Below are the code and all the weights of a small trained network. Each question names an input and a target symbol and asks about switching units off, where a switched-off unit gives its printed mean instead of its output.

import numpy as np


def w(rows, s, z=0):
    codes = np.array(rows[::2]) - 128.0
    scale = np.full(codes.shape[1], s)
    scale[-1] = z or s
    return codes * scale


def norm(h):
    return h / np.sqrt((h * h).mean(-1, keepdims=True) + 1e-5)


def f(y):
    return y / 2 * (1 + np.tanh(0.7978845608 * (y + 0.044715 * y**3)))


def softmax(a):
    e = np.exp(a - a.max(-1, keepdims=True))
    return e / e.sum(-1, keepdims=True)


def log_softmax(a):
    a = a - a.max(-1, keepdims=True)
    return a - np.log(np.exp(a).sum(-1, keepdims=True))


def net(x, mask):
    ids = ['ΓΘΛΠΣΦΩαβδεζημξτ'.index(c) for c in x.split()]
    T = len(ids)
    res = E[ids] + P[:T]
    u = 0
    for l in range(3):
        r = norm(res)
        for j in range(2):
            rows = slice(2 * j, 2 * j + 2)
            q, k, v = (r @ M[l][rows].T for M in (Q, K, V))
            z = softmax(np.where(np.tri(T) > 0, q @ k.T / 2**0.5, -1e9)) @ v
            o = O[l][rows]
            res = res + np.where(mask[u + j], z, o[:, -1]) @ o[:, :-1]
        u += 2
        y = f(norm(res) @ A[l][:, :-1].T + A[l][:, -1])
        res = res + np.where(mask[u : u + 4], y, B[l][:, -1]) @ B[l][:, :-1]
        u += 4
    return log_softmax(norm(res)[-1] @ U[:, :-1].T + U[:, -1])


Q, K, V, O, A, B = {}, {}, {}, {}, {}, {}
E = w([
[89,150,51,78,71,113,104,111],'Γ',
[128,157,122,90,148,91,49,109],'Θ',
[131,119,215,161,48,127,144,130],'Λ',
[192,165,50,224,131,135,197,146],'Π',
[129,130,99,110,139,86,34,104],'Σ',
[88,128,164,190,176,78,59,153],'Φ',
[135,136,139,146,53,187,158,192],'Ω',
[122,87,42,132,135,97,62,153],'α',
[106,123,51,115,153,88,98,180],'β',
[129,159,122,90,153,81,51,106],'δ',
[144,113,96,72,210,107,69,125],'ε',
[167,100,128,91,108,190,164,214],'ζ',
[138,141,148,54,158,3,166,82],'η',
[122,119,81,158,11,77,144,164],'μ',
[108,186,77,143,190,122,101,70],'ξ',
[104,188,115,77,172,98,109,186],'τ',
],0.011)
P = w([
[254,240,75,144,115,98,59,174],'0',
[202,205,78,135,118,94,63,167],'1',
[165,182,83,121,127,92,66,152],'2',
[136,162,88,110,132,93,70,146],'3',
[112,144,100,100,134,93,83,138],'4',
[90,122,106,93,138,98,88,133],'5',
[66,102,113,90,143,100,95,127],'6',
[34,83,119,83,152,100,103,117],'7',
[2,72,123,84,159,99,111,99],'8',
],0.0087)
Q[0] = w([
[255,106,143,167,147,202,217,128],'L0H0',
[137,107,169,108,81,156,79,151],'L0H0',
[98,115,103,131,111,96,144,128],'L0H1',
[12,85,115,97,154,117,128,76],'L0H1',
],0.035)
K[0] = w([
[55,143,94,210,119,49,98,5],'L0H0',
[145,110,128,92,162,150,13,132],'L0H0',
[163,132,126,143,153,159,92,75],'L0H1',
[160,208,87,114,128,99,7,35],'L0H1',
],0.03)
V[0] = w([
[90,201,197,119,135,130,160,141],'L0H0',
[186,198,118,75,103,205,163,50],'L0H0',
[251,142,95,63,31,155,183,76],'L0H1',
[145,92,53,98,100,148,82,29],'L0H1',
],0.0016)
O[0] = w([
[147,131,73,112,64,91,177,106,77],'L0H0',
[146,164,143,87,150,62,195,94,146],'L0H0',
[232,104,151,53,168,131,254,199,195],'L0H1',
[91,187,168,129,112,70,190,225,254],'L0H1',
],0.00083,0.00061)
A[0] = w([
[119,85,165,171,12,162,180,164,140],'L0N0',
[156,99,138,105,99,250,172,197,1],'L0N1',
[159,53,141,161,150,202,222,113,158],'L0N2',
[209,119,163,186,7,188,202,167,140],'L0N3',
],0.018,0.0019)
B[0] = w([
[73,115,158,87,40,164,137,114,236],'L0N0',
[64,150,179,163,188,9,43,109,209],'L0N1',
[135,107,105,162,141,121,153,111,137],'L0N2',
[186,172,103,147,88,128,109,147,253],'L0N3',
],0.011,0.0063)
Q[1] = w([
[127,67,121,46,60,16,77,250],'L1H0',
[243,135,126,180,150,193,211,37],'L1H0',
[98,152,117,157,116,111,185,182],'L1H1',
[77,176,114,114,151,105,130,93],'L1H1',
],0.018)
K[1] = w([
[26,91,162,155,144,152,223,53],'L1H0',
[253,178,120,156,123,118,117,178],'L1H0',
[173,134,128,136,132,137,118,97],'L1H1',
[69,77,142,103,123,121,125,117],'L1H1',
],0.022)
V[1] = w([
[138,121,166,55,106,123,88,175],'L1H0',
[106,164,120,168,129,133,157,102],'L1H0',
[161,132,158,99,120,156,47,18],'L1H1',
[185,6,85,185,92,87,120,101],'L1H1',
],0.013)
O[1] = w([
[80,188,107,130,185,90,135,115,253],'L1H0',
[176,108,146,111,107,153,143,133,78],'L1H0',
[112,118,97,107,121,164,168,255,191],'L1H1',
[97,242,170,99,190,107,219,150,53],'L1H1',
],0.0064,0.0065)
A[1] = w([
[103,134,103,169,143,153,140,128,63],'L1N0',
[114,137,107,165,51,133,207,106,47],'L1N1',
[145,100,82,207,132,100,216,119,114],'L1N2',
[137,160,250,147,108,201,104,116,2],'L1N3',
],0.024,0.0023)
B[1] = w([
[132,112,138,110,111,115,115,152,149],'L1N0',
[138,82,125,124,174,57,108,169,254],'L1N1',
[109,102,67,169,134,112,182,117,162],'L1N2',
[150,125,110,91,88,249,123,118,182],'L1N3',
],0.022,0.0037)
Q[2] = w([
[81,181,80,38,178,158,42,134],'L2H0',
[224,76,142,122,55,78,227,116],'L2H0',
[49,130,84,171,121,52,52,183],'L2H1',
[69,165,91,130,6,107,148,120],'L2H1',
],0.022)
K[2] = w([
[54,64,148,87,103,140,172,92],'L2H0',
[237,177,89,85,132,125,77,146],'L2H0',
[45,12,195,108,186,169,188,84],'L2H1',
[45,128,4,100,144,173,135,129],'L2H1',
],0.022)
V[2] = w([
[95,142,235,112,121,112,59,160],'L2H0',
[162,57,133,176,178,63,132,196],'L2H0',
[158,60,148,104,255,100,140,110],'L2H1',
[120,124,141,75,53,102,186,88],'L2H1',
],0.014)
O[2] = w([
[199,158,73,206,178,158,202,103,250],'L2H0',
[100,134,185,108,147,230,123,77,176],'L2H0',
[255,183,171,173,56,139,100,192,157],'L2H1',
[136,210,33,79,161,115,55,133,2],'L2H1',
],0.0061,0.0073)
A[2] = w([
[162,188,165,40,135,81,225,111,67],'L2N0',
[130,114,196,123,92,117,212,66,11],'L2N1',
[187,86,106,63,78,158,166,119,69],'L2N2',
[89,198,123,141,3,130,194,67,3],'L2N3',
],0.031,0.0071)
B[2] = w([
[167,152,142,106,194,99,154,159,253],'L2N0',
[77,82,154,108,83,110,189,102,168],'L2N1',
[250,78,145,71,217,146,121,132,212],'L2N2',
[175,151,173,188,43,171,156,181,236],'L2N3',
],0.025,0.0042)
U = w([
[164,213,44,103,113,171,52,156,94],'Γ',
[143,80,159,71,51,2,103,196,4],'Θ',
[86,162,208,28,84,138,73,115,152],'Λ',
[205,47,120,65,156,171,135,97,213],'Π',
[144,231,183,73,182,73,218,139,153],'Σ',
[127,200,212,199,151,33,94,29,102],'Φ',
[62,148,129,130,175,171,170,228,65],'Ω',
[159,163,184,186,60,176,139,191,186],'α',
[145,144,78,205,178,208,173,72,137],'β',
[105,106,197,117,102,101,219,47,251],'δ',
[106,214,147,110,153,216,110,45,215],'ε',
[67,164,31,46,119,119,142,62,236],'ζ',
[87,83,137,146,160,169,122,176,63],'η',
[91,75,137,154,167,170,117,183,39],'μ',
[175,85,19,201,120,88,210,140,61],'ξ',
[143,37,123,190,104,147,33,50,81],'τ',
],0.0081,0.0038)

Each question gives the input, a string of symbols that net reads in full, and the target symbol t.
The units are the heads (2 rows each of Q, K, V and O) and the neurons (one row each of A and B). Each row of codes is followed by its name. A weight is (code - 128) times the scale printed after its matrix; where a second scale follows, it is the last column's (O, A, B and U).
mask holds one flag per unit, layer by layer, with each layer's heads first. A switched-off unit (its flag False) gives its mean, the last column of its rows in O or B, instead of its output. The means were averaged over made-up inputs and are rounded, as every weight is.
A unit's drop is (log p(t) with every unit on - log p(t) with that unit switched off) / (log p(t) with every unit on - log p(t) with every unit switched off).
The circuit of an input: a set's keep is (log p(t) with only the set's units on - log p(t) with every unit switched off) / (log p(t) with every unit on - log p(t) with every unit switched off). Starting from the 12 units with the biggest drops (on a tie, the unit counted first), units are removed one at a time, each time the one whose removal leaves the highest keep (on an exact tie, the one counted first), for as long as the keep stays at least 0.8.
units of the circuit, in order: the units of the circuit, biggest drop first
top k neurons: the k neurons with the biggest drops, biggest first
top k neurons in layer l: the k neurons of layer l with the biggest drops, biggest first
input α ξ Ω Π Σ, target Λ: units of the circuit, in order	L0N3, L2H0, L0N0, L1N2
input ξ ξ ε Λ ξ Θ τ β, target τ: top 2 neurons	L0N3, L2N0
input ξ ζ τ ε Ω Γ Λ, target Π: units of the circuit, in order	L1N3, L2N2
input ζ τ Π ε, target Λ: units of the circuit, in order	L2H0, L1N2
input η Γ ζ Λ τ Ω δ, target ξ: top 3 neurons	L0N1, L0N0, L0N3
input τ Γ Ω β Π β τ, target Φ: top 3 neurons	L0N3, L1N1, L0N0
input β τ μ Σ τ, target Ω: top neuron	L0N3
input Θ η τ, target Γ: top 3 neurons	L0N0, L1N3, L0N3
input η Ω Π ζ ξ μ ξ, target ε: units of the circuit, in order	L1N1, L0N0, L2H0
input Π ε ε, target α: top 4 neurons	L0N0, L0N3, L2N2, L2N0
input Π Λ ζ Γ μ ζ ξ, target β: units of the circuit, in order	L1N1, L2H0, L0N1, L0N0
input ε τ τ Γ Ω Ω ε, target ξ: top 3 neurons	L0N1, L0N0, L0N3
input η Θ τ μ Σ ζ Σ β, target Ω: top 2 neurons	L0N3, L0N1
input Σ Σ τ τ, target τ: units of the circuit, in order	L1H1, L0N3, L2N0
input δ Θ η β μ Γ ε ξ, target α: top 3 neurons	L0N0, L0N3, L1N3
input τ ξ Ω τ, target ξ: top 4 neurons	L0N1, L0N0, L0N3, L1N1
input τ β Σ, target Φ: top 2 neurons in layer 1	L1N3, L1N1
input Σ Φ β, target δ: top 2 neurons	L0N3, L0N0
input τ τ β Λ, target Π: top 2 neurons	L2N2, L1N1
input Ω Ω δ Λ Φ Θ, target δ: top 4 neurons	L0N3, L1N1, L0N0, L2N1
input Σ Λ Π β ε, target Φ: top 2 neurons	L0N3, L2N3
input ζ ξ Φ δ ε ξ β, target Π: top 2 neurons in layer 0	L0N1, L0N0
input Σ Ω Λ ξ Σ τ β δ, target Φ: top 3 neurons in layer 2	L2N2, L2N3, L2N0
input τ μ β ξ, target Φ: top 2 neurons in layer 2	L2N2, L2N3
input Θ τ α, target τ: top 2 neurons in layer 2	L2N0, L2N3
input ζ α Σ η Ω Π δ Λ β, target ζ: top 2 neurons in layer 1	L1N3, L1N1
input ζ ζ ζ β β, target Φ: top neuron in layer 1	L1N3
input ζ τ Λ Φ ζ Π Σ, target Λ: top 2 neurons in layer 1	L1N2, L1N1
